Below is a small trained network, with its code and all its weights. Each question gives an input and a class and asks what happens when units are switched off, that is, made to give their printed mean instead of their output.

import numpy as np


def w(rows, s, z=0):
    codes = np.array(rows[::2]) - 128.0
    scale = np.full(codes.shape[1], s)
    scale[-1] = z or s
    return codes * scale


def f(y):
    return np.maximum(y, 0)


def log_softmax(a):
    a = a - a.max(-1, keepdims=True)
    return a - np.log(np.exp(a).sum(-1, keepdims=True))


def net(x, mask):
    res = np.array(x, float).reshape(1, 3) / 4 @ E
    y = f(res @ A[0][:, :-1].T + A[0][:, -1])
    res = res + np.where(mask, y, B[0][:, -1]) @ B[0][:, :-1]
    return log_softmax(res[-1] @ U[:, :-1].T + U[:, -1])


A, B = {}, {}
E = w([
[166,84,233,120,21,108,143,50,122,122,132],'x0',
[215,210,74,140,154,101,148,67,135,139,48],'x1',
[138,160,96,106,161,246,123,62,134,142,174],'x2',
],0.012)
A[0] = w([
[123,127,134,128,128,199,121,85,132,130,156,30],'n0',
[148,169,76,129,173,179,132,98,129,132,95,108],'n1',
[124,129,129,121,133,209,132,87,139,121,153,97],'n2',
[116,132,87,129,175,129,125,192,132,130,127,226],'n3',
[174,160,114,129,131,87,130,84,130,133,73,9],'n4',
[87,89,144,124,127,166,122,173,128,126,182,156],'n5',
[116,97,174,131,90,76,120,141,135,136,134,132],'n6',
[78,96,136,127,128,168,122,168,125,123,188,38],'n7',
[102,96,173,133,86,95,124,148,119,121,152,129],'n8',
[116,111,168,122,103,103,136,118,129,132,140,145],'n9',
[125,126,133,137,123,48,125,167,130,129,105,209],'n10',
[94,102,145,124,127,144,122,150,131,131,158,183],'n11',
[142,122,174,127,72,129,128,44,130,131,122,25],'n12',
[116,106,138,128,122,129,130,139,126,128,147,176],'n13',
[138,127,126,134,129,70,127,169,130,120,100,89],'n14',
[126,130,123,134,130,5,130,191,126,128,90,45],'n15',
[104,133,71,129,191,121,129,217,130,130,136,101],'n16',
[179,164,111,133,127,94,128,95,131,128,79,136],'n17',
[149,149,77,130,165,166,129,133,129,131,111,119],'n18',
[153,144,116,123,158,140,124,108,125,118,142,105],'n19',
[121,130,143,123,110,107,144,131,119,99,143,116],'n20',
[128,125,132,128,132,66,129,163,146,119,101,150],'n21',
[117,128,105,129,157,124,120,185,125,125,129,55],'n22',
],0.021,0.014)
B[0] = w([
[153,123,134,125,80,117,139,120,55,106,125,176],'n0',
[123,129,126,132,140,132,126,125,254,133,130,232],'n1',
[121,128,130,131,145,109,129,141,24,132,125,200],'n2',
[105,130,116,126,207,148,119,133,139,151,129,254],'n3',
[153,117,149,132,57,100,140,131,39,99,134,191],'n4',
[121,144,112,144,138,102,141,125,44,149,133,225],'n5',
[150,122,126,126,100,124,128,130,225,108,121,199],'n6',
[95,133,121,124,203,157,116,129,114,160,128,196],'n7',
[146,120,137,123,95,125,131,124,221,108,130,201],'n8',
[133,122,151,128,100,133,120,141,179,113,122,181],'n9',
[149,114,151,130,63,106,134,128,93,102,127,230],'n10',
[144,127,137,125,91,126,134,115,86,117,113,200],'n11',
[93,145,101,138,184,130,131,132,8,165,134,196],'n12',
[148,127,121,120,106,136,118,138,147,106,129,173],'n13',
[108,123,120,127,172,128,131,141,90,135,124,182],'n14',
[98,138,112,126,194,161,113,124,106,168,132,225],'n15',
[155,121,147,123,66,103,150,116,16,111,136,248],'n16',
[109,129,118,120,175,147,119,133,54,143,133,222],'n17',
[115,126,127,125,140,142,115,131,210,137,124,210],'n18',
[116,117,133,122,131,141,123,144,162,125,122,163],'n19',
[141,127,127,110,129,131,127,114,149,108,124,151],'n20',
[130,153,114,140,120,121,144,110,63,137,141,199],'n21',
[149,128,139,137,75,127,111,132,103,96,112,174],'n22',
],0.026,0.024)
U = w([
[150,135,150,144,50,80,176,120,75,117,135,202],'0',
[85,154,106,142,184,126,154,133,99,179,139,143],'1',
[146,116,152,115,101,139,133,142,251,105,123,11],'2',
],0.017,0.0011)

Each question gives the input, the list of numbers given to net, and the class t.
The units are the neurons (one row each of A and B). Each row of codes is followed by its name. A weight is (code - 128) times the scale printed after its matrix; where a second scale follows, it is the last column's (A, B and U).
mask holds one flag per neuron, in row order. A switched-off neuron (its flag False) gives its mean, the last column of its row in B, instead of its output. The means were averaged over made-up inputs and are rounded, as every weight is.
A unit's drop is (log p(t) with every unit on - log p(t) with that unit switched off) / (log p(t) with every unit on - log p(t) with every unit switched off).
most important unit: the unit with the biggest drop
k most important neurons: the k neurons with the biggest drops, biggest first
drop when u is switched off: that unit's drop, to one decimal
input [1,-3,4], class 0: most important unit => n3
input [7,7,2], class 1: 3 most important neurons => [n12 n16 n17]
input [-8,0,-6], class 0: 3 most important neurons => [n16 n10 n22]
input [0,2,3], class 2: 2 most important neurons => [n12 n5]
input [7,2,1], class 1: 3 most important neurons => [n12 n16 n10]
input [-7,-2,-8], class 0: 3 most important neurons => [n16 n10 n22]
input [2,-5,-8], class 2: 2 most important neurons => [n6 n8]
input [4,5,3], class 1: 2 most important neurons => [n16 n10]
input [-1,6,-4], class 1: 2 most important neurons => [n15 n16]
input [2,-3,-5], class 2: 3 most important neurons => [n16 n6 n8]
input [5,-5,0], class 2: 2 most important neurons => [n16 n8]
input [-5,-2,-5], class 0: 2 most important neurons => [n16 n10]
input [1,-7,8], class 0: 3 most important neurons => [n0 n3 n15]
input [5,6,8], class 1: most important neuron => [n12]
input [-4,-7,-2], class 0: drop when n2 is switched off => 0.0
input [-8,-7,-8], class 0: drop when n16 is switched off => 8.4
input [4,2,5], class 1: drop when n16 is switched off => 3.0
